Here is a tiny trained network, its code and every weight. The questions are about switching its units off for an input and a class, where a switched-off unit gives its printed mean instead of its output.

import numpy as np


def w(rows, s, z=0):
    codes = np.array(rows[::2]) - 128.0
    scale = np.full(codes.shape[1], s)
    scale[-1] = z or s
    return codes * scale


def norm(h):
    return h / np.sqrt((h * h).mean(-1, keepdims=True) + 1e-5)


def f(y):
    return np.maximum(y, 0)


def log_softmax(a):
    a = a - a.max(-1, keepdims=True)
    return a - np.log(np.exp(a).sum(-1, keepdims=True))


def net(x, mask):
    res = np.array(x, float).reshape(1, 3) / 4 @ E
    u = 0
    for l in range(2):
        y = f(norm(res) @ A[l][:, :-1].T + A[l][:, -1])
        res = res + np.where(mask[u : u + 12], y, B[l][:, -1]) @ B[l][:, :-1]
        u += 12
    return log_softmax(norm(res)[-1] @ U[:, :-1].T + U[:, -1])


A, B = {}, {}
E = w([
[103,177,151,110,159],'x0',
[188,146,107,108,146],'x1',
[156,3,138,105,195],'x2',
],0.0056)
A[0] = w([
[99,171,117,155,70,93],'0.n1',
[106,206,159,132,183,128],'0.n2',
[160,122,85,190,54,129],'0.n3',
[95,113,116,144,113,138],'0.n4',
[114,183,132,112,132,130],'0.n5',
[140,124,86,183,89,125],'0.n6',
[185,182,72,120,128,127],'0.n7',
[152,125,114,98,153,135],'0.n8',
[63,151,134,1,133,8],'0.n9',
[79,133,176,205,88,128],'0.n10',
[135,72,128,114,110,105],'0.n11',
[157,134,145,182,170,10],'0.n12',
],0.012,0.016)
B[0] = w([
[151,131,87,106,118,214],'0.n1',
[125,68,173,130,74,253],'0.n2',
[111,88,163,109,89,236],'0.n3',
[132,143,136,139,138,184],'0.n4',
[131,109,101,107,131,226],'0.n5',
[123,106,162,126,117,195],'0.n6',
[107,139,92,171,169,235],'0.n7',
[112,137,155,153,126,192],'0.n8',
[67,250,236,17,168,128],'0.n9',
[140,138,95,162,171,234],'0.n10',
[120,170,111,109,122,182],'0.n11',
[31,154,144,116,124,128],'0.n12',
],0.016,0.0051)
A[1] = w([
[137,110,144,98,93,160],'1.n1',
[97,110,118,179,112,95],'1.n2',
[100,132,96,178,161,58],'1.n3',
[96,180,170,145,106,97],'1.n4',
[93,111,100,144,169,120],'1.n5',
[147,151,158,54,148,115],'1.n6',
[128,117,104,69,160,40],'1.n7',
[161,149,102,142,165,2],'1.n8',
[109,104,150,142,147,75],'1.n9',
[108,248,138,121,128,31],'1.n10',
[125,110,106,158,133,153],'1.n11',
[127,106,145,99,176,120],'1.n12',
],0.017,0.0063)
B[1] = w([
[97,110,184,103,107,215],'1.n1',
[137,163,144,96,154,254],'1.n2',
[166,118,211,158,166,179],'1.n3',
[190,8,65,206,81,133],'1.n4',
[169,113,108,156,113,227],'1.n5',
[143,98,91,145,90,148],'1.n6',
[97,155,93,145,63,147],'1.n7',
[144,125,184,165,180,135],'1.n8',
[131,132,114,108,101,200],'1.n9',
[140,20,166,139,102,128],'1.n10',
[140,167,106,153,157,244],'1.n11',
[105,174,137,113,134,219],'1.n12',
],0.016,0.0064)
U = w([
[114,205,21,113,6,132],'0',
[200,205,190,189,209,145],'1',
[61,114,234,46,89,126],'2',
[189,40,144,181,123,213],'3',
[36,126,96,139,209,7],'4',
[41,121,96,132,211,7],'5',
[32,133,96,143,209,7],'6',
[40,129,100,139,206,7],'7',
],0.019,0.018)

Each question gives the input, the list of numbers given to net, and the class t.
The units are the neurons (one row each of A and B). Each row of codes is followed by its name. A weight is (code - 128) times the scale printed after its matrix; where a second scale follows, it is the last column's (A, B and U).
mask holds one flag per neuron, layer by layer. A switched-off neuron (its flag False) gives its mean, the last column of its row in B, instead of its output. The means were averaged over made-up inputs and are rounded, as every weight is.
A unit's drop is (log p(t) with every unit on - log p(t) with that unit switched off) / (log p(t) with every unit on - log p(t) with every unit switched off).
The circuit of an input: a set's keep is (log p(t) with only the set's units on - log p(t) with every unit switched off) / (log p(t) with every unit on - log p(t) with every unit switched off). Starting from the 12 units with the biggest drops (on a tie, the unit counted first), units are removed one at a time, each time the one whose removal leaves the highest keep (on an exact tie, the one counted first), for as long as the keep stays at least 0.8.
units of the circuit, in order: the units of the circuit, biggest drop first
unit that matters most: the unit with the biggest drop
top k neurons: the k neurons with the biggest drops, biggest first
top k neurons in layer l: the k neurons of layer l with the biggest drops, biggest first
input [-8,-1,-5], class 2: top 2 neurons	0.n3; 0.n6
input [-4,0,1], class 2: top 2 neurons	0.n3; 1.n1
input [8,0,1], class 2: units of the circuit, in order	0.n2
input [-7,7,6], class 1: top 4 neurons in layer 0	0.n8; 0.n5; 0.n1; 0.n3
input [3,2,2], class 3: top 3 neurons	0.n8; 1.n4; 0.n5
input [-5,4,7], class 0: units of the circuit, in order	0.n11; 0.n2; 1.n7
input [1,-1,-3], class 3: units of the circuit, in order	1.n12; 0.n2
input [6,3,-4], class 2: top 2 neurons	0.n2; 0.n10
input [1,1,0], class 3: top 2 neurons in layer 0	0.n7; 0.n2
input [2,-1,2], class 3: top 2 neurons	0.n5; 0.n10
input [-6,8,7], class 1: units of the circuit, in order	0.n2; 1.n12
input [-5,-3,-3], class 2: top 2 neurons in layer 0	0.n3; 0.n7
input [-4,-2,6], class 0: top 2 neurons	0.n7; 0.n10
input [-3,-5,1], class 1: unit that matters most	0.n10
input [8,-4,-6], class 2: top 2 neurons in layer 1	1.n1; 1.n5
input [-5,-6,6], class 0: top 3 neurons	0.n7; 0.n10; 0.n2
input [2,3,1], class 3: top 2 neurons in layer 1	1.n4; 1.n12
input [0,6,4], class 1: top 2 neurons in layer 0	0.n3; 0.n2
input [-4,6,6], class 0: units of the circuit, in order	0.n2; 0.n11; 1.n7
input [-3,-8,-3], class 1: units of the circuit, in order	0.n10
input [5,-8,-5], class 1: top 3 neurons	0.n10; 0.n2; 0.n3
